Here is a tiny trained network, its code and every weight. The questions are about switching its units off for an input and a class, where a switched-off unit gives its printed mean instead of its output.

import numpy as np


def w(rows, s, z=0):
    codes = np.array(rows[::2]) - 128.0
    scale = np.full(codes.shape[1], s)
    scale[-1] = z or s
    return codes * scale


def f(y):
    return y / 2 * (1 + np.tanh(0.7978845608 * (y + 0.044715 * y**3)))


def log_softmax(a):
    a = a - a.max(-1, keepdims=True)
    return a - np.log(np.exp(a).sum(-1, keepdims=True))


def net(x, mask):
    res = np.array(x, float).reshape(1, 5) / 4 @ E
    y = f(res @ A[0][:, :-1].T + A[0][:, -1])
    res = res + np.where(mask, y, B[0][:, -1]) @ B[0][:, :-1]
    return log_softmax(res[-1] @ U[:, :-1].T + U[:, -1])


A, B = {}, {}
E = w([
[1,22,86,190,78],'x0',
[128,138,116,125,118],'x1',
[210,91,3,181,215],'x2',
[129,96,161,135,161],'x3',
[225,112,195,254,58],'x4',
],0.0065)
A[0] = w([
[160,132,200,217,116,106],'N0',
[168,98,24,188,173,87],'N1',
[191,118,154,210,53,149],'N2',
[75,168,236,102,34,100],'N3',
[58,68,124,176,121,23],'N4',
[26,29,98,180,80,55],'N5',
[80,100,205,9,32,102],'N6',
[156,154,73,180,98,252],'N7',
[51,182,116,39,224,134],'N8',
[65,167,85,53,145,208],'N9',
[175,72,15,153,195,113],'N10',
[243,207,194,55,147,109],'N11',
[169,77,98,171,222,91],'N12',
[177,116,2,199,169,129],'N13',
[172,112,151,94,154,109],'N14',
[226,191,201,41,199,115],'N15',
[47,158,60,57,176,161],'N16',
[175,121,144,213,83,149],'N17',
[196,148,159,227,31,186],'N18',
[74,131,234,114,117,109],'N19',
[159,164,147,217,76,162],'N20',
[89,47,101,142,79,51],'N21',
[109,148,76,47,130,144],'N22',
[61,193,214,116,77,119],'N23',
[75,140,214,88,41,72],'N24',
[59,35,109,164,112,72],'N25',
[190,169,182,237,75,123],'N26',
[69,97,146,173,150,61],'N27',
[104,102,119,158,146,71],'N28',
[74,110,107,17,196,149],'N29',
[130,122,4,77,153,193],'N30',
],0.0064,0.0011)
B[0] = w([
[86,104,141,156,135,191],'N0',
[224,118,150,48,108,208],'N1',
[42,82,175,157,191,216],'N2',
[194,90,148,46,98,253],'N3',
[140,209,84,165,103,180],'N4',
[144,206,48,189,28,248],'N5',
[216,99,172,64,144,246],'N6',
[145,73,168,90,181,168],'N7',
[49,105,142,176,222,229],'N8',
[97,77,190,169,204,209],'N9',
[214,123,177,47,112,223],'N10',
[112,214,45,218,53,234],'N11',
[183,117,140,93,99,180],'N12',
[214,108,193,2,86,227],'N13',
[136,182,83,135,85,135],'N14',
[84,216,5,213,18,231],'N15',
[58,102,173,151,169,229],'N16',
[64,95,185,122,186,195],'N17',
[35,79,180,186,241,245],'N18',
[190,156,139,72,90,196],'N19',
[63,107,167,155,205,193],'N20',
[129,183,45,184,77,181],'N21',
[48,121,154,158,187,177],'N22',
[205,88,155,56,103,224],'N23',
[234,69,122,59,83,230],'N24',
[121,218,68,152,51,205],'N25',
[55,100,159,195,189,230],'N26',
[146,194,95,159,87,150],'N27',
[154,168,114,116,106,135],'N28',
[30,89,159,156,181,221],'N29',
[120,99,153,86,165,206],'N30',
],0.0053,0.0051)
U = w([
[12,59,204,171,211,222],'0',
[254,82,182,11,77,160],'1',
[103,254,12,220,15,1],'2',
],0.0088,0.00052)

Each question gives the input, the list of numbers given to net, and the class t.
The units are the neurons (one row each of A and B). Each row of codes is followed by its name. A weight is (code - 128) times the scale printed after its matrix; where a second scale follows, it is the last column's (A, B and U).
mask holds one flag per neuron, in row order. A switched-off neuron (its flag False) gives its mean, the last column of its row in B, instead of its output. The means were averaged over made-up inputs and are rounded, as every weight is.
A unit's drop is (log p(t) with every unit on - log p(t) with that unit switched off) / (log p(t) with every unit on - log p(t) with every unit switched off).
The circuit of an input: a set's keep is (log p(t) with only the set's units on - log p(t) with every unit switched off) / (log p(t) with every unit on - log p(t) with every unit switched off). Starting from the 12 units with the biggest drops (on a tie, the unit counted first), units are removed one at a time, each time the one whose removal leaves the highest keep (on an exact tie, the one counted first), for as long as the keep stays at least 0.8.
circuit, biggest first: the units of the circuit, biggest drop first
unit that matters most: the unit with the biggest drop
k most important neurons: the k neurons with the biggest drops, biggest first
drop of u: that unit's drop, to one decimal
input [-7,6,-6,2,-8], class 0: circuit, biggest first : [N8]
input [3,-3,7,-8,6], class 1: 2 most important neurons : [N13; N1]
input [-4,1,-6,8,7], class 0: 2 most important neurons : [N18; N26]
input [-8,-7,-8,7,-8], class 0: 2 most important neurons : [N8; N29]
input [-5,-7,0,-6,5], class 0: 2 most important neurons : [N18; N5]
input [-6,0,4,-4,2], class 2: 2 most important neurons : [N15; N11]
input [-7,7,7,5,-7], class 0: 2 most important neurons : [N8; N29]
input [1,-4,-8,0,-7], class 1: 2 most important neurons : [N6; N24]
input [7,2,6,0,-3], class 2: 2 most important neurons : [N5; N25]
input [-4,-8,7,4,7], class 0: 3 most important neurons : [N18; N26; N2]
input [3,-5,-7,2,6], class 1: 2 most important neurons : [N24; N3]
input [7,6,-4,5,6], class 2: 4 most important neurons : [N5; N25; N21; N4]
input [-7,3,-6,3,3], class 2: drop of N11 : 0.8
input [6,7,6,6,3], class 1: unit that matters most : N13
input [5,-1,6,-5,-2], class 1: drop of N13 : 0.2
